+0.71; +0.78; -0.26; +0.67; +0.43; +1.03; +0.03; +0.85; +0.85; +0.83; +0.08; -0.07; +0.46; -0.38; -0.14; -1.59; +0.50; -0.60; +0.26; -0.37; -0.36; -0.98; +0.11; +0.39; +0.16; -0.25; -0.67; +0.48; +0.61; +1.15 : Z
-0.42; +1.07; -0.61; +1.13; -1.28; -1.02; -0.08; -1.38; -0.08; +3.92; -0.74; -1.03; +0.07; -0.78; +0.54; +0.62; -0.09; +0.18; +0.04; +0.01; +0.95; +2.03; -0.70; -1.15; -1.33; -1.33; +0.79; -0.80; -1.28; +1.17 : Z
+2.56; +2.20; -1.71; +1.76; -0.34; +1.02; +0.26; +1.16; -0.54; +4.08; -0.49; -1.38; +0.45; -4.53; -0.37; -0.43; -0.17; -0.40; +0.91; -1.86; -0.43; -0.72; -0.38; +1.43; -0.74; +0.66; -0.14; +0.19; -0.11; +2.27 : T
+3.91; +4.62; -2.78; +2.26; +0.55; +1.15; +1.17; +3.28; -1.24; +7.00; -0.87; -3.94; +1.66; -1.70; -1.15; +0.37; +0.68; -3.49; +0.38; -3.80; -0.68; -0.12; +0.02; +2.83; +0.09; +1.46; -1.52; +1.18; +1.83; +4.37 : Z
-0.64; +0.86; -0.10; +0.65; -0.53; -0.50; +0.13; +0.62; +0.16; +1.22; -0.07; +0.29; +0.80; -0.41; -0.22; -0.82; +1.28; -1.29; -1.06; -0.19; -0.26; +0.11; +0.67; -0.12; -0.70; -0.88; -0.32; +0.35; -0.51; +1.04 : Z
-1.70; -1.61; -1.81; +0.35; -1.98; -0.85; -0.68; -3.04; -2.51; +2.03; -1.07; +2.34; +0.02; +0.09; +1.02; +2.78; -0.33; +1.93; -1.19; -0.31; +1.26; +1.38; -2.02; -0.17; -0.56; -2.50; +1.26; -1.70; -2.07; -0.53 : Z
+4.81; +2.93; -0.79; +1.99; +0.89; +2.85; -0.40; +2.56; +0.13; +3.92; +0.16; -3.61; -0.33; -0.12; -0.33; -3.15; -0.47; -0.77; +2.95; -0.53; -0.91; -3.18; -0.51; +1.14; -0.90; +2.70; +1.21; +0.55; +1.84; +3.93 : T
-0.54; -0.41; -1.03; +0.14; -0.88; -0.78; +0.51; -1.48; -0.54; +2.50; -0.67; -0.33; -0.20; -0.26; +0.96; +0.19; -0.50; +0.28; +0.63; -0.85; +0.61; +2.28; -0.94; -0.79; -0.72; -1.64; +1.35; -0.77; -1.05; +0.98 : T
-2.66; -0.13; -0.73; +1.99; -2.51; -1.92; +0.91; -3.35; -0.64; +7.80; -0.95; -2.51; -0.93; -2.00; +1.21; +1.21; +0.20; +0.60; +0.37; -0.85; +2.07; +7.27; -2.33; -2.42; -2.20; -4.24; +0.92; -2.28; -2.75; +2.47 : T
+0.03; +1.24; -0.58; +1.33; +0.56; +1.67; -0.16; +1.06; -1.02; +1.84; -0.20; +1.21; +0.83; -0.09; -0.38; -2.07; +1.52; -0.14; -0.03; -0.82; -0.44; -2.17; +0.13; +0.33; -0.32; -1.31; -1.76; +0.62; +0.34; +1.47 : Z
-0.04; -0.75; +0.44; +1.35; +0.13; +0.78; -0.62; -0.53; -0.07; +3.81; -0.77; -2.08; -1.13; -0.33; +1.15; -1.62; -0.27; +0.65; +1.46; -0.56; +0.68; +2.17; -1.76; -1.08; -1.61; -1.23; +1.45; -0.72; -0.41; +2.36 : T
-0.50; +1.01; +0.99; +2.24; +0.69; +1.97; +0.14; +1.06; +0.55; +1.17; +0.27; +1.06; +0.37; -0.36; -0.38; -3.28; +1.54; +0.26; -0.22; +0.41; +0.12; -1.37; +1.28; -1.44; -0.79; -2.20; -1.47; +0.93; +0.16; +1.44 : Z
+0.22; +0.14; +0.77; +0.52; +0.66; +0.34; +0.21; +1.13; +0.71; +0.66; +0.20; -1.41; -0.26; -0.19; -0.11; -1.10; -0.43; +0.04; +0.54; +0.26; -0.50; -0.39; -0.15; +0.98; +0.00; +0.15; +0.57; +0.07; +0.57; +0.93 : T
-0.67; -2.12; -1.77; +0.49; -2.17; -0.52; -0.41; -2.84; -1.59; +3.54; -1.16; -0.04; -1.12; +0.34; +1.00; +1.79; -0.47; +1.51; +1.06; -1.09; +0.81; +2.55; -2.60; +0.00; -0.44; -1.63; +3.94; -0.85; -1.48; -0.19 : T
+1.58; +1.54; +0.48; +1.43; +0.55; -0.39; +0.81; +1.58; +0.77; +3.30; -0.31; -4.55; -0.51; -0.89; -0.35; -0.91; -0.58; -1.71; +2.19; -0.84; -0.29; +1.95; -0.93; -0.01; -0.79; +2.08; +0.40; -0.06; +1.01; +2.67 : T
